Each row has a name. Each question is about the rows just above it. Places in a row count from 1.

Columns, left to right: H Z M K W G P
[-2.07 -8.11 -7.09  5.70  1.12 -2.35 -1.82]  Z115
[ 3.27 -3.17 -2.07 -2.08 -5.41 -5.06  0.43]  Z478
[ 2.94 -3.08  6.78 -1.27  7.73  3.43  0.18]  Z825
One entry of Z115 was changed: [-2.07 -8.11 -7.09  5.69  1.12 -2.35 -1.82]. Where, and from what? => 4, [5.70]
Which column holds [3.27 2.94] top down? => H
Which value is in both Z115 and Z478? => [-2.07]
Changed Z115: [-2.07 -8.11 -7.09  5.70  1.12 -2.34 -1.82]. Place and old value: => 6, [-2.35]

Columns, left to right: D J T L
[-6.60  2.34  3.36 -1.53]  Z915
[ 4.14 -0.90  0.82  1.41]  Z869
[ 4.14 -0.90  0.82  0.11]  Z732
[ 1.50 -0.66 -3.67 -1.54]  Z449
[ 3.47  2.01 -1.03 -2.56]  Z325
[-4.77 -7.24  5.67  3.40]  Z541
[-4.77  2.00  5.67  3.09]  Z528
[ 0.41 -1.85  2.01 -2.09]  Z230
[ 5.22  7.38  2.15 -1.53]  Z479
Which value is in both Z325 and Z230? => [2.01]
Which value is in both Z479 and Z915? => [-1.53]

Columns, left to right: Q E V X
[-0.29  0.09 -0.45  0.27]  Z533
[-7.78  0.07 -0.24  2.34]  Z592
[-2.88  0.07  2.62 -0.18]  Z398
[ 0.06  0.14 -0.45  0.27]  Z222
Which value is in both Z592 and Z398? => [0.07]
Where does [ 0.06  0.14 -0.45  0.26] differ from Z222, and what was there? => 4, [0.27]

Columns, left to right: munad robet soga Pagit fepig rozol soni Lop rodo Ses
[ 0.85 -0.12  6.81 -4.97 -6.41  2.19  3.04  1.66 -4.04 -6.71] = Z87
[ 0.85 -0.12  6.81 -5.35 -6.41  2.19  3.04  1.66 -4.04 -6.71] = Z223
[ 4.64  6.83 -1.97  4.35 -4.86  1.52  3.14  0.95  1.90 -7.15] = Z274
One entry of Z223 was changed: [ 0.85 -0.12  6.81 -5.35 -6.41  2.19  3.04  1.65 -4.04 -6.71]. Where, and from what? => 8, [1.66]
One entry of Z274 was changed: [ 4.64  6.83 -1.97  4.35 -4.86  1.52  3.13  0.95  1.90 -7.15]. Where, and from what? => 7, [3.14]

Columns, left to right: S R C Y F B N U
[ 2.81  0.02 -8.19 -1.20  1.85  1.88 -0.48  2.47]  Z210
[ 1.04  2.06  2.95 -0.33  2.03  1.02 -1.28  2.89]  Z277
[ 1.08  1.02  2.56  0.56 -0.76  0.04  2.96  1.03]  Z312
[ 0.79  2.96 -7.70 -0.02 -4.12  1.86 -3.53 -0.26]  Z888
The one value in Z312 and Z888: => [2.96]
Changed Z277: [ 1.04  2.06  2.95 -0.33  2.03  1.01 -1.28  2.89]. Place and old value: => 6, [1.02]
Changed Z210: [ 2.81  0.02 -8.18 -1.20  1.85  1.88 -0.48  2.47]. Place and old value: => 3, [-8.19]
Shared by Z277 and Z312: => [1.02]

Columns, left to right: visam Teni ruzit Kan zop
[-2.53  4.21  4.21 -0.64  1.38] = Z353
[-2.53  4.21 -0.48  4.20  1.38] = Z782
[-0.49  0.55 -2.69 -1.37  1.68] = Z554
Where do [-0.49  0.55 -2.69 -1.37  1.68] appear? => Z554
Where does [-2.53  4.22 -0.48  4.20  1.38] differ from Z782, and what was there? => 2, [4.21]

Columns, left to right: bos niz zusa Momu pulef dek Fovas
[ 0.82 -0.52 -0.43  3.39  2.57 -3.88 -0.07]  Z750
[-0.32  0.20  0.14  0.17  0.73 -0.05  0.24]  Z377
[ 2.83  2.61 -0.67  3.12  0.59  0.76 -8.31]  Z600
[ 0.43  1.96  3.94  1.99 -0.64  1.83  2.45]  Z334
Changed Z377: [-0.32  0.20  0.15  0.17  0.73 -0.05  0.24]. Place and old value: => 3, [0.14]
[-0.07  0.24 -8.31] is in which column, read top down? => Fovas
Which column holds [-0.05  0.76  1.83] top down? => dek
Changed Z600: [ 2.83  2.61 -0.67  3.11  0.59  0.76 -8.31]. Place and old value: => 4, [3.12]

Columns, left to right: Mivu nizi vivop posin vemak mipur tam baz fav kige
[-0.07 -5.78  0.45  0.77 -1.44 -0.07 -1.52  0.13  0.81  0.67]  Z157
[-1.14 -0.20  3.70 -1.36 -0.74  0.33  2.11 -0.45  1.13  1.19]  Z683
[-8.44  0.06 -0.54 -1.17  2.23 -0.70 -0.11 -0.01 -2.79 -1.23]  Z201
[-2.56  1.00 -1.36  0.49 -8.44 -2.22 -0.39 -0.96  1.56 -1.34]  Z3
[-0.71 -0.49 -0.71  2.24  0.47 -0.33 -1.15 -1.49 -1.50 -0.28]  Z21
[-4.01 -8.44 -2.74 -0.03  0.67 -1.57 -8.45  0.94  0.26  0.58]  Z492
[-0.38  0.70 -0.03  0.62 -0.96  3.08 -0.23 -0.93  1.03  2.28]  Z788
The one value in Z788 and Z492: => [-0.03]
[ 0.67  1.19 -1.23] is in which column, read top down? => kige
Changed Z788: [-0.38  0.70 -0.03  0.62 -0.96  3.08 -0.23 -0.93  1.03  2.27]. Place and old value: => 10, [2.28]
Where does [-0.39  0.70 -0.03  0.62 -0.96  3.08 -0.23 -0.93  1.03  2.28] differ from Z788, and what was there? => 1, [-0.38]
The one value in Z492 and Z201: => [-8.44]
Which value is in both Z492 and Z3? => [-8.44]
Shared by Z3 and Z683: => [-1.36]

Columns, left to right: tof mifu vina Mito Suza fol tifos lunog
[ 4.77  2.59 -2.19  2.12  4.90 -2.87  5.59 -8.88] = Z757
[ 2.23  2.93  0.60 -1.08  0.09  0.36  0.17  3.48] = Z179
[ 2.23  2.93  5.60 -1.08  0.09  0.62  4.56 -8.14] = Z640
[ 2.23  2.93  0.60 -1.08  0.09  0.36  0.83 -4.79] = Z2
[ 2.37  4.41 -0.02 -1.32  1.72 -1.75  1.51 -3.72] = Z156
[ 2.23  2.93  0.60 -1.08  0.09  0.36  0.83  5.59] = Z175
[ 5.17  5.93 -0.50  1.91  5.13  0.55 -8.14 -5.95] = Z18
Which column holds this, read top down? [-8.88  3.48 -8.14] => lunog
Which value is in both Z757 and Z175? => [5.59]
Changed Z640: [ 2.23  2.93  5.60 -1.08  0.08  0.62  4.56 -8.14]. Place and old value: => 5, [0.09]
Which value is in both Z640 and Z18? => [-8.14]

Columns, left to right: Nol Bava lado fozo
[-3.28 -1.74  3.15  2.53]  Z380
[-1.53 -2.14 -0.15  6.63]  Z909
[-3.88 -4.10 -2.93 -0.16]  Z59
[-0.16  4.83 -1.48 -8.89]  Z578
Shared by Z578 and Z59: => [-0.16]
[-0.15 -2.93] is in which column, read top down? => lado

Columns, left to right: Nok lapi tepel paved kuz
[-2.20 -1.59  0.35  0.92  0.48] : Z837
[ 1.90 -7.85 -2.80  1.41  1.21] : Z931
[-1.73 -3.39  0.69 -0.29 -0.95] : Z924
[-2.34  3.58  2.87 -1.73 -2.32] : Z936
[-5.90  3.54  3.92  1.17 -2.96] : Z514
[ 0.95 -0.46  0.93 -0.98 -0.35] : Z474
[ 1.70 -6.70 -3.48 -1.85  4.08] : Z468
[ 0.92  1.61 -1.48 -1.09  3.09] : Z828
One entry of Z931 was changed: [ 1.90 -7.85 -2.80  1.40  1.21]. Where, and from what? => 4, [1.41]
Which value is in both Z828 and Z837? => [0.92]
The one value in Z924 and Z936: => [-1.73]

Columns, left to right: vude togos megin malu vome
[ 1.88  1.12 -3.43 -3.57 -2.49] : Z822
[-3.43  1.11  7.96 -0.91  1.39] : Z779
[ 1.89  1.88 -3.42  1.03 -0.09] : Z343
[-2.82 -1.27 -0.54  1.12  0.98] : Z995
[-2.41  0.22  1.45 -2.82 -1.69] : Z710
Shared by Z710 and Z995: => [-2.82]
The one value in Z343 and Z822: => [1.88]
Shared by Z822 and Z779: => [-3.43]
Which column holds this, read top down? [-2.49  1.39] => vome
The one value in Z995 and Z822: => [1.12]
Which column holds [ 7.96 -3.42 -0.54] top down? => megin
The one value in Z995 and Z710: => [-2.82]

Columns, left to right: zif Kobeg zuko vig nim babev duno popi bupu fubup
[ 0.43 -0.57 -0.28  0.46 -1.22 -1.58  0.02 -2.21 -1.25 -1.80]  Z649
[-5.34 -1.51 -3.57 -0.24 -2.75 -2.32 -0.98 -0.23 -0.57 -4.12]  Z954
[-5.34 -1.51 -3.57 -0.24 -2.75  4.16 -3.86  2.04 -0.50  2.60]  Z405
[-5.23 -0.56 -4.15 -0.56 -7.03 -2.32 -0.98 -0.23 -7.05 -2.32]  Z424
[-5.34 -1.51 -3.57 -0.24 -2.75 -2.32 -0.98 -0.23 -2.15 -2.05]  Z736
[-7.55  6.74 -3.28 -1.76  2.70 -1.58 -7.28  4.59  0.39  4.10]  Z655
[-0.13  4.68 -1.82  0.92 -0.78 -3.33 -1.67 -6.19 -5.37 -4.44]  Z981
[ 1.58 -0.76 -0.57  2.00 -5.00 -2.67  0.34 -5.31 -4.49 -5.23]  Z900
[-0.30  0.68 -2.42 -0.21 -0.72 -2.23 -0.49 -3.37 -3.47 -2.38]  Z438
Which column holds [-2.75 -7.03 -2.75  2.70 -0.78 -5.00 -0.72] top down? => nim
Changed Z405: [-5.34 -1.51 -3.57 -0.24 -2.75  4.16 -3.86  2.05 -0.50  2.60]. Place and old value: => 8, [2.04]
Which column holds this, read top down? [-5.34 -7.55 -0.13] => zif
Which value is in both Z900 and Z424? => [-5.23]
One entry of Z649 was changed: [ 0.43 -0.57 -0.28  0.46 -1.22 -1.58  0.01 -2.21 -1.25 -1.80]. Where, and from what? => 7, [0.02]
The one value in Z954 and Z649: => [-0.57]

Columns, left to right: laz Sab vube ris kopop rera
[ 0.17 -0.32 -0.27 -0.08  0.16 -0.27] : Z131
[-1.91 -0.10 -0.31  0.06  0.15 -0.27] : Z579
[-0.52  0.12 -0.23  0.14  0.30 -0.35] : Z309
[-0.32 -0.30 -0.38  0.12  0.30 -0.63] : Z632
[-0.52 -0.24 -0.23  0.14  0.30 -0.35] : Z436
[-0.72  2.21 -3.07  2.21  1.55  6.84] : Z56
[ 0.29 -2.58 -8.68  2.72  4.29  8.91] : Z473
[-1.72 -1.25 -3.45  4.05  6.94 -2.04] : Z720
[ 2.85 -1.19 -3.79  2.21  2.03  2.26] : Z126
[ 0.67 -2.79  3.00  3.83  3.83 -5.92] : Z205
Which column holds [-0.32 -0.10  0.12 -0.30 -0.24  2.21 -2.58 -1.25 -1.19] top down? => Sab
Which column holds [0.15 0.30 0.30 0.30 1.55 4.29 6.94 2.03] top down? => kopop
Where does [ 2.85 -1.19 -3.79  2.21  2.02  2.26] differ from Z126, and what was there? => 5, [2.03]
Which column holds this, read top down? [0.30 0.30 0.30 1.55 4.29 6.94] => kopop
Where does [-0.52  0.12 -0.23  0.14  0.30 -0.34] differ from Z309, and what was there? => 6, [-0.35]
One entry of Z131 was changed: [ 0.17 -0.31 -0.27 -0.08  0.16 -0.27]. Where, and from what? => 2, [-0.32]

